Here is a tiny trained network, its code and every weight. The questions are about switching its units off for an input and a class, where a switched-off unit gives its printed mean instead of its output.

import numpy as np


def w(rows, s, z=0):
    codes = np.array(rows[::2]) - 128.0
    scale = np.full(codes.shape[1], s)
    scale[-1] = z or s
    return codes * scale


def norm(h):
    return h / np.sqrt((h * h).mean(-1, keepdims=True) + 1e-5)


def f(y):
    return np.maximum(y, 0)


def log_softmax(a):
    a = a - a.max(-1, keepdims=True)
    return a - np.log(np.exp(a).sum(-1, keepdims=True))


def net(x, mask):
    res = np.array(x, float).reshape(1, 7) / 4 @ E
    u = 0
    for l in range(2):
        y = f(norm(res) @ A[l][:, :-1].T + A[l][:, -1])
        res = res + np.where(mask[u : u + 7], y, B[l][:, -1]) @ B[l][:, :-1]
        u += 7
    return log_softmax(norm(res)[-1] @ U[:, :-1].T + U[:, -1])


A, B = {}, {}
E = w([
[213,126,2,98,66,176,80],'x0',
[130,120,143,107,128,137,114],'x1',
[109,229,79,49,153,134,163],'x2',
[126,138,107,158,135,107,145],'x3',
[145,135,138,132,135,139,127],'x4',
[112,123,109,135,121,106,136],'x5',
[101,204,158,174,54,89,33],'x6',
],0.0082)
A[0] = w([
[154,134,103,28,181,139,254,119],'L0N1',
[106,245,161,50,165,114,199,30],'L0N2',
[178,46,94,155,150,133,156,2],'L0N3',
[162,90,133,95,142,164,86,146],'L0N4',
[6,248,204,52,175,117,217,104],'L0N5',
[114,243,97,94,177,110,75,126],'L0N6',
[112,40,181,151,220,142,252,222],'L0N7',
],0.0086,0.0038)
B[0] = w([
[90,211,122,146,229,155,181,232],'L0N1',
[132,54,16,115,105,76,114,193],'L0N2',
[181,120,164,89,111,147,187,165],'L0N3',
[78,94,65,152,126,26,169,168],'L0N4',
[244,84,134,186,108,156,103,242],'L0N5',
[128,133,163,79,14,160,81,197],'L0N6',
[62,60,203,49,47,88,177,255],'L0N7',
],0.011,0.0089)
A[1] = w([
[185,103,247,174,110,95,123,157],'L1N1',
[170,17,98,143,198,134,226,83],'L1N2',
[107,150,89,99,168,160,141,77],'L1N3',
[212,108,49,59,87,185,181,179],'L1N4',
[202,81,61,170,139,102,80,97],'L1N5',
[89,179,68,125,244,189,139,6],'L1N6',
[225,113,84,161,107,154,50,3],'L1N7',
],0.013,0.0022)
B[1] = w([
[108,177,96,112,221,107,161,212],'L1N1',
[209,141,71,170,50,168,8,234],'L1N2',
[63,91,131,135,123,64,139,154],'L1N3',
[90,207,125,182,149,203,104,251],'L1N4',
[99,123,190,47,82,77,144,198],'L1N5',
[98,155,194,114,198,48,142,164],'L1N6',
[157,24,138,126,170,95,189,217],'L1N7',
],0.015,0.013)
U = w([
[156,4,199,76,94,75,194,253],'0',
[143,150,89,151,21,254,84,59],'1',
[52,215,153,144,247,109,159,19],'2',
],0.0094,0.00049)

Each question gives the input, the list of numbers given to net, and the class t.
The units are the neurons (one row each of A and B). Each row of codes is followed by its name. A weight is (code - 128) times the scale printed after its matrix; where a second scale follows, it is the last column's (A, B and U).
mask holds one flag per neuron, layer by layer. A switched-off neuron (its flag False) gives its mean, the last column of its row in B, instead of its output. The means were averaged over made-up inputs and are rounded, as every weight is.
A unit's drop is (log p(t) with every unit on - log p(t) with that unit switched off) / (log p(t) with every unit on - log p(t) with every unit switched off).
The circuit of an input: a set's keep is (log p(t) with only the set's units on - log p(t) with every unit switched off) / (log p(t) with every unit on - log p(t) with every unit switched off). Starting from the 12 units with the biggest drops (on a tie, the unit counted first), units are removed one at a time, each time the one whose removal leaves the highest keep (on an exact tie, the one counted first), for as long as the keep stays at least 0.8.
circuit, biggest first: the units of the circuit, biggest drop first
unit that matters most: the unit with the biggest drop
k most important neurons: the k neurons with the biggest drops, biggest first
top k neurons in layer l: the k neurons of layer l with the biggest drops, biggest first
input [-6,1,2,3,-6,7,-5], class 1: top 2 neurons in layer 1	(L1N2 L1N7)
input [-7,-3,3,-8,-7,3,-5], class 1: circuit, biggest first	(L1N2)
input [0,7,6,-7,2,4,1], class 0: circuit, biggest first	(L0N5 L1N7)
input [7,-7,0,-4,-5,-5,1], class 0: top 3 neurons in layer 0	(L0N7 L0N1 L0N3)
input [4,-1,2,-3,4,-8,0], class 2: 2 most important neurons	(L1N2 L0N7)
input [3,-5,-2,8,5,-4,8], class 0: 2 most important neurons	(L1N4 L0N7)
input [2,8,-3,2,-1,2,8], class 0: 3 most important neurons	(L1N4 L0N1 L0N7)
input [-6,-5,-7,-3,6,8,2], class 2: 4 most important neurons	(L1N1 L1N7 L0N2 L1N5)
input [1,1,-6,-2,-4,0,-7], class 1: top 2 neurons in layer 1	(L1N2 L1N7)
input [-1,-5,8,-7,-7,3,1], class 0: top 3 neurons in layer 1	(L1N7 L1N2 L1N5)
input [0,0,-4,-6,-3,7,1], class 2: 2 most important neurons	(L0N2 L0N5)
input [-7,-5,-7,-8,-2,-6,5], class 2: 2 most important neurons	(L1N1 L1N7)
input [1,2,-1,4,-3,-1,3], class 0: top 2 neurons in layer 1	(L1N4 L1N2)
input [-1,-7,-3,-8,1,5,6], class 2: 3 most important neurons	(L0N2 L0N5 L1N2)
input [5,-5,6,2,-5,4,-7], class 2: unit that matters most	L0N1
input [-2,7,-8,-2,5,2,4], class 2: 2 most important neurons	(L1N1 L0N5)
input [0,-8,5,-1,-5,-7,-1], class 1: 2 most important neurons	(L0N5 L1N4)
input [8,8,-2,-3,4,-5,1], class 0: top 2 neurons in layer 1	(L1N7 L1N5)
input [3,7,6,0,-5,6,-7], class 2: 2 most important neurons	(L0N1 L1N6)
input [-8,-8,2,-2,-8,1,7], class 0: circuit, biggest first	(L1N4)
